Here is a tiny trained network, its code and every weight. The questions are about switching its units off for an input and a target symbol, where a switched-off unit gives its printed mean instead of its output.

import numpy as np


def w(rows, s, z=0):
    codes = np.array(rows[::2]) - 128.0
    scale = np.full(codes.shape[1], s)
    scale[-1] = z or s
    return codes * scale


def f(y):
    return y / 2 * (1 + np.tanh(0.7978845608 * (y + 0.044715 * y**3)))


def softmax(a):
    e = np.exp(a - a.max(-1, keepdims=True))
    return e / e.sum(-1, keepdims=True)


def log_softmax(a):
    a = a - a.max(-1, keepdims=True)
    return a - np.log(np.exp(a).sum(-1, keepdims=True))


def net(x, mask):
    ids = ['αβγδεζλμξπσφψ'.index(c) for c in x.split()]
    T = len(ids)
    res = E[ids] + P[:T]
    r = res
    for j in range(3):
        rows = slice(4 * j, 4 * j + 4)
        q, k, v = (r @ M[0][rows].T for M in (Q, K, V))
        z = softmax(np.where(np.tri(T) > 0, q @ k.T / 4**0.5, -1e9)) @ v
        o = O[0][rows]
        res = res + np.where(mask[j], z, o[:, -1]) @ o[:, :-1]
    y = f(res @ A[0][:, :-1].T + A[0][:, -1])
    res = res + np.where(mask[3:15], y, B[0][:, -1]) @ B[0][:, :-1]
    return log_softmax(res[-1] @ U[:, :-1].T + U[:, -1])


Q, K, V, O, A, B = {}, {}, {}, {}, {}, {}
E = w([
[212,210,103],'α',
[153,203,119],'β',
[148,141,87],'γ',
[170,59,180],'δ',
[166,79,216],'ε',
[180,89,218],'ζ',
[179,31,100],'λ',
[100,77,134],'μ',
[143,58,73],'ξ',
[164,35,130],'π',
[133,40,182],'σ',
[132,108,253],'φ',
[211,175,14],'ψ',
],0.012)
P = w([
[217,1,124],'0',
[123,109,146],'1',
[104,109,89],'2',
[182,141,150],'3',
[97,147,155],'4',
[105,96,82],'5',
[186,144,148],'6',
[98,143,156],'7',
[108,89,80],'8',
[191,146,146],'9',
[96,141,155],'10',
],0.019)
Q[0] = w([
[125,228,158],'H1',
[152,165,82],'H1',
[129,175,44],'H1',
[2,109,114],'H1',
[238,203,75],'H2',
[160,125,129],'H2',
[216,170,63],'H2',
[62,175,131],'H2',
[74,119,197],'H3',
[119,128,50],'H3',
[141,87,131],'H3',
[232,106,119],'H3',
],0.017)
K[0] = w([
[197,201,166],'H1',
[159,154,85],'H1',
[135,178,57],'H1',
[3,172,142],'H1',
[210,29,168],'H2',
[128,99,137],'H2',
[163,46,102],'H2',
[178,194,164],'H2',
[131,159,98],'H3',
[68,91,160],'H3',
[142,61,115],'H3',
[207,66,124],'H3',
],0.017)
V[0] = w([
[27,54,144],'H1',
[168,136,119],'H1',
[123,85,206],'H1',
[125,148,252],'H1',
[150,100,104],'H2',
[175,112,144],'H2',
[172,131,176],'H2',
[90,137,107],'H2',
[151,128,76],'H3',
[191,158,119],'H3',
[80,76,198],'H3',
[59,104,99],'H3',
],0.011)
O[0] = w([
[44,73,190,98],'H1',
[165,108,112,184],'H1',
[111,107,202,182],'H1',
[95,253,202,44],'H1',
[88,126,101,244],'H2',
[85,150,143,254],'H2',
[107,161,166,195],'H2',
[158,107,114,38],'H2',
[154,70,87,196],'H3',
[181,76,118,200],'H3',
[97,221,142,131],'H3',
[69,152,125,37],'H3',
],0.013,0.0068)
A[0] = w([
[7,137,21,76],'N1',
[2,110,55,82],'N2',
[213,162,182,142],'N3',
[186,119,192,119],'N4',
[84,177,104,120],'N5',
[94,76,203,78],'N6',
[90,89,177,91],'N7',
[128,170,74,172],'N8',
[96,146,141,36],'N9',
[55,117,74,1],'N10',
[108,53,189,170],'N11',
[93,118,204,92],'N12',
],0.011,0.0089)
B[0] = w([
[232,130,28,170],'N1',
[38,150,230,172],'N2',
[79,71,83,177],'N3',
[107,88,63,173],'N4',
[165,189,48,139],'N5',
[96,250,44,204],'N6',
[133,159,45,182],'N7',
[111,127,239,173],'N8',
[69,134,163,127],'N9',
[34,28,37,141],'N10',
[158,152,249,250],'N11',
[167,78,139,183],'N12',
],0.018,0.016)
U = w([
[138,124,25,3],'α',
[75,65,120,82],'β',
[116,63,188,230],'γ',
[117,188,113,182],'δ',
[115,195,26,112],'ε',
[37,144,38,191],'ζ',
[162,160,188,148],'λ',
[36,192,183,43],'μ',
[59,122,231,107],'ξ',
[126,180,172,221],'π',
[110,235,103,135],'σ',
[1,198,82,83],'φ',
[251,180,73,99],'ψ',
],0.0085,0.005)

Each question gives the input, a string of symbols that net reads in full, and the target symbol t.
The units are the heads (4 rows each of Q, K, V and O) and the neurons (one row each of A and B). Each row of codes is followed by its name. A weight is (code - 128) times the scale printed after its matrix; where a second scale follows, it is the last column's (O, A, B and U).
mask holds one flag per unit, heads first, then neurons. A switched-off unit (its flag False) gives its mean, the last column of its rows in O or B, instead of its output. The means were averaged over made-up inputs and are rounded, as every weight is.
A unit's drop is (log p(t) with every unit on - log p(t) with that unit switched off) / (log p(t) with every unit on - log p(t) with every unit switched off).
The circuit of an input: a set's keep is (log p(t) with only the set's units on - log p(t) with every unit switched off) / (log p(t) with every unit on - log p(t) with every unit switched off). Starting from the 12 units with the biggest drops (on a tie, the unit counted first), units are removed one at a time, each time the one whose removal leaves the highest keep (on an exact tie, the one counted first), for as long as the keep stays at least 0.8.
units of the circuit, in order: the units of the circuit, biggest drop first
most important unit: the unit with the biggest drop
k most important neurons: the k neurons with the biggest drops, biggest first
input φ σ ζ ζ ψ, target ψ: 2 most important neurons : (N1; N5)
input ζ α α α λ ψ π, target ζ: most important unit : N3
input μ φ σ, target μ: units of the circuit, in order : (H1; N11; N6)
input ψ λ φ φ ψ ξ σ λ ε λ μ, target μ: units of the circuit, in order : (H1; N6; N11)
input ψ β α ζ γ μ σ ψ μ, target φ: units of the circuit, in order : (N2; H1; N10; N6)
input σ σ γ σ δ, target σ: units of the circuit, in order : (N6; H1; N7; N11)
input ζ σ σ ζ α γ φ γ σ σ, target ζ: units of the circuit, in order : (N3; N4; H1; N8)
input α ψ σ, target μ: units of the circuit, in order : (H1; N6; N11)
input γ λ ε δ ξ φ, target σ: units of the circuit, in order : (N6; H1; N3)
input σ π σ β π α δ, target σ: units of the circuit, in order : (N6; H1)
input σ α β α α γ γ, target σ: 3 most important neurons : (N5; N11; N2)
input ξ γ ξ, target β: 3 most important neurons : (N2; N10; N1)
input φ δ α β, target φ: 2 most important neurons : (N3; N11)
input ψ α γ ξ, target ψ: 3 most important neurons : (N2; N3; N10)
input γ ε σ λ π β, target ε: 4 most important neurons : (N1; N11; N5; N2)
input λ ψ ε λ γ λ, target γ: units of the circuit, in order : (N11; H1)
input λ μ α λ ε μ ψ γ ζ, target λ: 2 most important neurons : (N11; N1)
input β ξ ε ξ ε ψ π, target β: units of the circuit, in order : (N6; H1; N11; N3)
input γ σ ζ γ γ γ α ξ β δ, target γ: units of the circuit, in order : (N6)
input β α β ζ ζ γ α, target β: most important unit : N3
input α γ λ α λ λ π ψ α β, target α: 2 most important neurons : (N11; N3)
input γ σ σ λ μ, target σ: 3 most important neurons : (N5; N6; N7)
input γ ζ α α α φ, target σ: 3 most important neurons : (N6; N11; N7)
input μ ζ β ζ β γ λ σ μ, target φ: units of the circuit, in order : (H1; N2; N10; N6)
input γ β λ φ φ σ ξ, target γ: 4 most important neurons : (N6; N1; N7; N5)
input α π γ μ ξ σ γ, target α: units of the circuit, in order : (N11; H1; N3)
input γ ξ ε π, target γ: units of the circuit, in order : (N6)
input ψ δ β γ ε ψ γ σ γ π, target ψ: 2 most important neurons : (N2; N3)
input ψ μ γ λ ξ μ β ξ α, target ψ: 2 most important neurons : (N1; N3)
input α ζ σ ψ, target α: 2 most important neurons : (N11; N3)
